Here is a tiny trained network, its code and every weight. The questions are about switching its units off for an input and a class, where a switched-off unit gives its printed mean instead of its output.

import numpy as np


def w(rows, s, z=0):
    codes = np.array(rows[::2]) - 128.0
    scale = np.full(codes.shape[1], s)
    scale[-1] = z or s
    return codes * scale


def norm(h):
    return h / np.sqrt((h * h).mean(-1, keepdims=True) + 1e-5)


def f(y):
    return np.maximum(y, 0)


def log_softmax(a):
    a = a - a.max(-1, keepdims=True)
    return a - np.log(np.exp(a).sum(-1, keepdims=True))


def net(x, mask):
    res = np.array(x, float).reshape(1, 5) / 4 @ E
    u = 0
    for l in range(3):
        y = f(norm(res) @ A[l][:, :-1].T + A[l][:, -1])
        res = res + np.where(mask[u : u + 4], y, B[l][:, -1]) @ B[l][:, :-1]
        u += 4
    return log_softmax(norm(res)[-1] @ U[:, :-1].T + U[:, -1])


A, B = {}, {}
E = w([
[238,91,54,225,172,128],'x0',
[64,241,221,251,149,202],'x1',
[119,119,122,129,138,127],'x2',
[85,252,55,254,83,45],'x3',
[104,127,107,123,155,123],'x4',
],0.0077)
A[0] = w([
[132,162,172,99,187,148,25],'L0N1',
[202,127,97,76,142,145,159],'L0N2',
[114,98,76,156,44,73,2],'L0N3',
[190,119,186,181,253,241,12],'L0N4',
],0.012,0.0032)
B[0] = w([
[81,83,168,161,89,155,167],'L0N1',
[137,104,140,177,197,140,214],'L0N2',
[119,205,102,101,166,39,204],'L0N3',
[117,140,53,79,9,99,254],'L0N4',
],0.013,0.0068)
A[1] = w([
[161,110,158,55,181,147,55],'L1N1',
[152,254,55,246,116,188,116],'L1N2',
[90,69,237,166,38,230,2],'L1N3',
[148,91,187,12,180,132,35],'L1N4',
],0.0083,0.0049)
B[1] = w([
[46,145,168,158,143,99,158],'L1N1',
[198,97,135,115,175,184,254],'L1N2',
[4,90,112,135,76,138,183],'L1N3',
[77,155,166,81,196,101,176],'L1N4',
],0.013,0.0063)
A[2] = w([
[124,169,171,248,117,170,129],'L2N1',
[121,144,191,130,159,184,2],'L2N2',
[98,169,135,188,186,134,60],'L2N3',
[120,21,140,111,152,138,106],'L2N4',
],0.012,0.0056)
B[2] = w([
[137,42,249,117,210,119,251],'L2N1',
[23,129,219,97,147,121,156],'L2N2',
[57,71,197,90,82,127,204],'L2N3',
[254,145,237,230,108,218,254],'L2N4',
],0.008,0.0036)
U = w([
[109,99,242,107,204,143,152],'0',
[140,224,16,43,37,37,165],'1',
[251,24,126,229,167,221,162],'2',
[229,195,29,213,219,65,3],'3',
[78,115,137,100,68,199,128],'4',
],0.011,0.0054)

Each question gives the input, the list of numbers given to net, and the class t.
The units are the neurons (one row each of A and B). Each row of codes is followed by its name. A weight is (code - 128) times the scale printed after its matrix; where a second scale follows, it is the last column's (A, B and U).
mask holds one flag per neuron, layer by layer. A switched-off neuron (its flag False) gives its mean, the last column of its row in B, instead of its output. The means were averaged over made-up inputs and are rounded, as every weight is.
A unit's drop is (log p(t) with every unit on - log p(t) with that unit switched off) / (log p(t) with every unit on - log p(t) with every unit switched off).
The circuit of an input: a set's keep is (log p(t) with only the set's units on - log p(t) with every unit switched off) / (log p(t) with every unit on - log p(t) with every unit switched off). Starting from all 12 units, units are removed one at a time, each time the one whose removal leaves the highest keep (on an exact tie, the one counted first), for as long as the keep stays at least 0.8.
circuit, biggest first: the units of the circuit, biggest drop first
most important unit: the unit with the biggest drop
k most important neurons: the k neurons with the biggest drops, biggest first
k most important neurons of layer l: the k neurons of layer l with the biggest drops, biggest first
drop of u: that unit's drop, to one decimal
input [-6,7,1,7,-3], class 0: most important neuron	(L2N1)
input [-5,6,2,-2,-3], class 4: circuit, biggest first	(L1N3, L0N3)
input [-7,5,-2,6,7], class 0: circuit, biggest first	(L2N1, L0N4)
input [7,2,-7,7,-2], class 2: 2 most important neurons	(L1N2, L0N4)
input [3,-3,0,1,3], class 3: circuit, biggest first	(L0N3, L2N1, L0N4)
input [-1,5,6,-1,8], class 4: 2 most important neurons	(L0N1, L0N3)
input [-8,5,-1,-8,-4], class 4: 2 most important neurons	(L1N3, L0N1)
input [1,5,2,0,-2], class 1: 2 most important neurons of layer 0	(L0N4, L0N2)
input [1,-5,1,6,7], class 3: 2 most important neurons	(L0N4, L1N3)
input [0,4,2,-8,5], class 4: 2 most important neurons	(L0N1, L0N3)
input [-3,2,3,7,6], class 0: 2 most important neurons	(L0N4, L2N3)
input [7,6,-7,0,-8], class 1: 2 most important neurons of layer 0	(L0N4, L0N2)
input [-4,-7,-7,0,2], class 0: 2 most important neurons	(L0N4, L0N2)
input [1,4,-8,4,-8], class 2: 2 most important neurons of layer 1	(L1N2, L1N4)
input [4,4,3,-4,3], class 1: circuit, biggest first	(L0N4)
input [-7,-8,3,0,3], class 0: 2 most important neurons of layer 0	(L0N4, L0N2)
input [-8,5,6,-4,5], class 4: 2 most important neurons of layer 1	(L1N3, L1N2)
input [-3,8,-2,-6,3], class 4: 3 most important neurons of layer 0	(L0N1, L0N3, L0N4)
input [-5,3,-6,5,2], class 0: 2 most important neurons	(L0N4, L2N1)
input [8,6,4,-7,-5], class 1: most important unit	L0N4
input [5,2,-4,-1,-2], class 1: drop of L0N4	0.9
input [2,2,8,-1,-5], class 1: drop of L0N4	0.8
input [-6,5,-5,-5,8], class 4: drop of L1N3	0.1
